Read these off the matrix that follows. Rows and columns are numbered from 1.
1) Read off the entry at row 3, column 1.
2) Read off the entry in the top-left corner.
3) Read off the entry in the bottom-left corner.
4) Read off the entry in row 1 and column 2.
5) Read off the entry at row 3, column 2.
6) Read off the top-right entry.
[[129 133 111 120 119 120 120 130 126 147 136 141 140 133]
 [128 132 110 119 120 120 122 133 127 144 138 140 141 134]
 [129 133 111 120 119 120 120 130 126 147 136 141 140 133]
 [131 136 114 123 118 124 117 122 125 150 127 146 135 129]
 [129 133 111 120 119 120 120 130 126 147 136 141 140 133]
 [131 137 116 123 119 125 119 121 126 148 125 144 133 130]
 [128 132 110 119 120 120 122 133 127 144 138 140 141 134]
 [128 132 110 119 120 120 122 133 127 144 138 140 141 134]
 [131 137 116 123 119 125 119 121 126 148 125 144 133 130]
 [131 136 114 123 118 124 117 122 125 150 127 146 135 129]
 [128 132 110 119 120 120 122 133 127 144 138 140 141 134]
 [131 137 116 123 119 125 119 121 126 148 125 144 133 130]
 [131 136 114 123 118 124 117 122 125 150 127 146 135 129]]
1) 129
2) 129
3) 131
4) 133
5) 133
6) 133

W =
[[133 131 129 120 126 122]
 [153 110 132 124 120 137]
 [142 129 135 121 137 132]
 [127 126 130 126 131 135]
 [135 119 129 119 126 136]
 [138 135 134 134 127 116]
 [125 124 128 124 125 130]]
Read off the first entry, reading row by row.
Answer: 133
The first entry of the largest entry's row: 153
Read off the entry in the top-right corner.
Answer: 122
The second entry on the main diagonal -> 110
The largest entry in the last row: 130
The bottom entry of the column that holds the largest entry: 125
The third largest entry: 138
Read off the 4th entry, reading row by row.
Answer: 120
Read off the 2nd smallest entry.
Answer: 116
Read off the entry just right of the smallest entry.
Answer: 132
The entry directly above the smallest entry -> 131
The last entry of the largest entry's row: 137
The third entry, reading row by row is 129
The entry just left of 121: 135
Read off the entry directly below 142.
Answer: 127

Read these off the table that follows.
1) Find the top entry of the column that holds the smallest entry.
2) Find the entry directly below 137.
3) Find the second entry on the diagonal from the top-right corner.
4) Find the largest entry.
5) Find the 3rd entry on the diagonal from the top-right corner.
6) Find the last entry, reading row by row.
7) Find the entry directly above the largest entry.
8) Find the entry in the top-right corner.
[[115 118 131 127 125 121 152 119 126 119 140]
 [128 133 126 133 129 124 131 127 125 129 124]
 [130 127 135 117 129 127 132 127 133 126 137]
 [104 102 112 153 115 142 129 113 112 119 121]
 [135 128 134 116 130 131 123 130 135 129 135]
 [135 121 128 121 127 139 114 128 131 134 128]
 [135 129 134 116 130 131 123 130 135 129 135]
 [131 136 127 131 131 123 129 129 126 131 123]]
1) 118
2) 121
3) 129
4) 153
5) 133
6) 123
7) 117
8) 140

a =
array([[132, 133, 126, 139, 131, 130, 109, 124, 121, 151, 118, 144],
       [132, 133, 126, 139, 131, 130, 109, 124, 121, 151, 118, 144],
       [136, 124, 126, 135, 131, 130, 103, 124, 121, 150, 118, 125],
       [132, 133, 126, 139, 131, 130, 112, 124, 121, 151, 118, 144],
       [135, 124, 126, 136, 131, 130, 106, 124, 121, 151, 118, 125],
       [131, 133, 126, 139, 131, 130, 114, 124, 121, 147, 118, 144],
       [132, 127, 126, 139, 131, 130, 109, 124, 121, 151, 118, 140],
       [132, 133, 126, 139, 128, 130, 123, 123, 128, 151, 120, 144],
       [132, 133, 126, 139, 131, 130, 109, 124, 121, 151, 118, 144]])
The last entry, reading row by row: 144
The top-right entry is 144
Find the first entry in reading order.
A: 132
The smallest entry in the last row -> 109
The last entry of the smallest entry's row is 125
Find the bottom-left entry.
A: 132
Find the smallest entry in the first column.
A: 131
Find the entry just right of the smallest entry.
A: 124
Find the third entry on the diagonal from the top-right corner.
A: 150
The third entry, reading row by row -> 126
Find the 4th entry from the end, reading row by row.
A: 121
The 3rd-last entry, reading row by row -> 151
Find the top entry of the column that holds the smallest entry.
A: 109
The largest entry in the first column -> 136
The second entry on the diagonal from the top-right corner is 118
The entry directly above the smallest entry -> 109
Find the fifth entry from the end, reading row by row.
A: 124
Find the largest entry in the first row.
A: 151
The second entry on the main diagonal: 133
The entry directly below the smallest entry is 112
Find the minimum.
A: 103
Find the third entry on the main diagonal.
A: 126
Find the fourth entry in reading order.
A: 139
